Below is a small trained network, with its code and all its weights. Each question gives an input and a class and asks what happens when units are switched off, that is, made to give their printed mean instead of their output.

import numpy as np


def w(rows, s, z=0):
    codes = np.array(rows[::2]) - 128.0
    scale = np.full(codes.shape[1], s)
    scale[-1] = z or s
    return codes * scale


def norm(h):
    return h / np.sqrt((h * h).mean(-1, keepdims=True) + 1e-5)


def f(y):
    return np.maximum(y, 0)


def log_softmax(a):
    a = a - a.max(-1, keepdims=True)
    return a - np.log(np.exp(a).sum(-1, keepdims=True))


def net(x, mask):
    res = np.array(x, float).reshape(1, 7) / 4 @ E
    u = 0
    for l in range(2):
        y = f(norm(res) @ A[l][:, :-1].T + A[l][:, -1])
        res = res + np.where(mask[u : u + 11], y, B[l][:, -1]) @ B[l][:, :-1]
        u += 11
    return log_softmax(norm(res)[-1] @ U[:, :-1].T + U[:, -1])


A, B = {}, {}
E = w([
[132,145,130,125,125,129,126,128,125,126],'x0',
[123,115,120,125,134,129,130,127,132,122],'x1',
[186,137,106,215,204,158,136,209,97,108],'x2',
[125,122,130,128,126,128,131,133,129,134],'x3',
[125,124,123,118,130,126,121,135,126,130],'x4',
[2,205,146,157,188,80,96,112,114,115],'x5',
[97,100,178,94,118,190,176,80,36,93],'x6',
],0.0082)
A[0] = w([
[69,159,180,166,166,175,169,107,47,155,1],'L0N0',
[45,148,187,169,137,116,55,108,167,107,190],'L0N1',
[132,91,155,107,102,163,180,112,47,108,141],'L0N2',
[182,116,87,116,116,138,132,157,171,131,27],'L0N3',
[204,144,148,119,93,77,96,165,230,138,134],'L0N4',
[88,105,158,91,100,146,164,162,17,50,175],'L0N5',
[183,88,142,90,131,183,149,76,73,113,48],'L0N6',
[133,116,166,201,56,106,126,58,182,133,193],'L0N7',
[138,141,79,191,177,168,164,156,148,158,73],'L0N8',
[188,106,91,57,2,96,156,56,135,135,18],'L0N9',
[81,142,132,140,139,107,171,77,51,156,18],'L0N10',
],0.0069,0.0022)
B[0] = w([
[87,51,103,152,166,150,63,145,125,110,186],'L0N0',
[148,161,41,50,29,102,233,168,78,193,235],'L0N1',
[124,179,76,91,125,58,179,150,188,131,224],'L0N2',
[113,105,138,170,188,132,117,53,59,165,185],'L0N3',
[105,88,98,132,150,196,80,39,97,102,236],'L0N4',
[144,123,203,151,145,180,103,117,142,57,227],'L0N5',
[179,204,152,116,39,101,184,186,168,193,211],'L0N6',
[107,131,119,69,125,134,66,154,96,143,192],'L0N7',
[198,186,165,147,170,69,149,88,101,103,194],'L0N8',
[68,80,203,254,148,148,109,105,208,73,254],'L0N9',
[133,116,154,55,183,112,66,49,106,100,174],'L0N10',
],0.0061,0.0064)
A[1] = w([
[143,107,55,103,38,86,96,95,187,255,103],'L1N0',
[116,138,106,77,139,131,131,109,125,118,88],'L1N1',
[166,145,63,172,157,50,125,184,108,151,82],'L1N2',
[151,134,148,144,146,101,97,98,153,137,141],'L1N3',
[166,154,118,152,140,93,166,144,64,143,104],'L1N4',
[125,76,132,155,126,196,41,128,129,104,97],'L1N5',
[98,172,108,181,191,153,140,200,72,90,102],'L1N6',
[225,116,133,162,166,149,131,176,77,105,106],'L1N7',
[182,157,75,192,194,128,119,159,129,151,122],'L1N8',
[106,121,165,102,125,112,170,82,142,141,78],'L1N9',
[162,142,164,97,143,172,183,229,119,141,5],'L1N10',
],0.0089,0.0032)
B[1] = w([
[130,176,92,197,185,79,118,78,169,92,247],'L1N0',
[84,145,122,101,122,97,145,142,80,194,165],'L1N1',
[139,117,154,125,39,156,103,234,123,155,230],'L1N2',
[100,57,161,154,144,178,161,143,116,154,175],'L1N3',
[73,47,138,165,132,178,64,133,173,111,199],'L1N4',
[139,148,111,170,209,178,100,100,77,99,199],'L1N5',
[96,76,154,210,124,200,98,79,245,105,217],'L1N6',
[158,209,41,36,145,2,184,81,50,152,249],'L1N7',
[129,129,173,65,87,151,123,149,95,173,253],'L1N8',
[189,118,181,100,132,135,118,244,126,148,191],'L1N9',
[42,97,25,153,196,143,229,141,142,8,171],'L1N10',
],0.0078,0.0064)
U = w([
[88,92,131,212,198,199,71,65,157,86,255],'0',
[96,196,53,133,106,29,106,100,159,194,129],'1',
[179,87,220,113,55,161,180,132,225,95,88],'2',
[45,137,173,18,110,116,125,128,76,120,74],'3',
[226,114,72,125,150,146,123,134,31,225,120],'4',
[91,116,121,177,83,187,73,246,146,192,83],'5',
[154,120,67,96,157,133,246,150,96,63,69],'6',
],0.014,0.0029)

Each question gives the input, the list of numbers given to net, and the class t.
The units are the neurons (one row each of A and B). Each row of codes is followed by its name. A weight is (code - 128) times the scale printed after its matrix; where a second scale follows, it is the last column's (A, B and U).
mask holds one flag per neuron, layer by layer. A switched-off neuron (its flag False) gives its mean, the last column of its row in B, instead of its output. The means were averaged over made-up inputs and are rounded, as every weight is.
A unit's drop is (log p(t) with every unit on - log p(t) with that unit switched off) / (log p(t) with every unit on - log p(t) with every unit switched off).
The circuit of an input: a set's keep is (log p(t) with only the set's units on - log p(t) with every unit switched off) / (log p(t) with every unit on - log p(t) with every unit switched off). Starting from the 12 units with the biggest drops (on a tie, the unit counted first), units are removed one at a time, each time the one whose removal leaves the highest keep (on an exact tie, the one counted first), for as long as the keep stays at least 0.8.
units of the circuit, in order: the units of the circuit, biggest drop first
unit that matters most: the unit with the biggest drop
top k neurons: the k neurons with the biggest drops, biggest first
top k neurons in layer l: the k neurons of layer l with the biggest drops, biggest first
drop when u is switched off: that unit's drop, to one decimal
input [8,6,2,3,-5,-2,-4], class 4: unit that matters most -> L0N9
input [-1,7,7,-4,-6,4,-4], class 5: top 2 neurons -> (L1N2; L1N6)
input [-3,-3,4,-7,4,0,-2], class 4: top 3 neurons in layer 0 -> (L0N9; L0N2; L0N1)
input [3,2,0,-1,-8,-7,-8], class 0: units of the circuit, in order -> (L0N4; L0N1)
input [2,-4,8,2,3,-1,4], class 6: units of the circuit, in order -> (L1N7; L1N10)
input [-4,-8,-1,8,8,-2,8], class 2: units of the circuit, in order -> (L1N7; L0N6)
input [-8,-6,2,5,-5,-1,-6], class 4: top 2 neurons -> (L0N9; L0N4)
input [-8,6,0,0,-6,-3,8], class 2: top 4 neurons -> (L1N7; L0N5; L0N1; L0N2)
input [6,5,1,-4,7,0,-1], class 4: top 2 neurons -> (L0N9; L1N7)
input [0,-1,8,-1,0,-2,-8], class 4: top 2 neurons -> (L1N7; L0N4)
input [-3,7,-1,6,0,7,1], class 3: top 2 neurons in layer 1 -> (L1N0; L1N7)
input [6,2,7,-2,-6,3,-2], class 5: top 3 neurons in layer 1 -> (L1N2; L1N6; L1N8)
input [6,0,-1,-8,-2,-1,3], class 2: top 2 neurons -> (L0N6; L0N2)
input [-7,-4,7,-5,-1,-5,3], class 6: units of the circuit, in order -> (L1N10)
input [1,1,8,-7,-1,3,-4], class 5: top 2 neurons in layer 1 -> (L1N2; L1N6)
input [-2,-4,1,6,-8,4,-4], class 5: top 3 neurons in layer 1 -> (L1N2; L1N7; L1N4)
input [1,-4,8,-7,8,3,-5], class 5: top 2 neurons -> (L1N6; L1N2)
input [-2,6,-1,6,-7,-2,8], class 2: drop when L0N2 is switched off -> 0.1
input [-3,7,5,5,7,6,-2], class 5: drop when L1N2 is switched off -> 0.2
input [6,7,0,2,-5,-3,-6], class 0: units of the circuit, in order -> (L0N4)
input [2,3,-5,1,1,-8,0], class 0: drop when L0N9 is switched off -> 0.3
input [-8,-7,-6,-7,3,-6,-3], class 0: drop when L1N2 is switched off -> 0.0
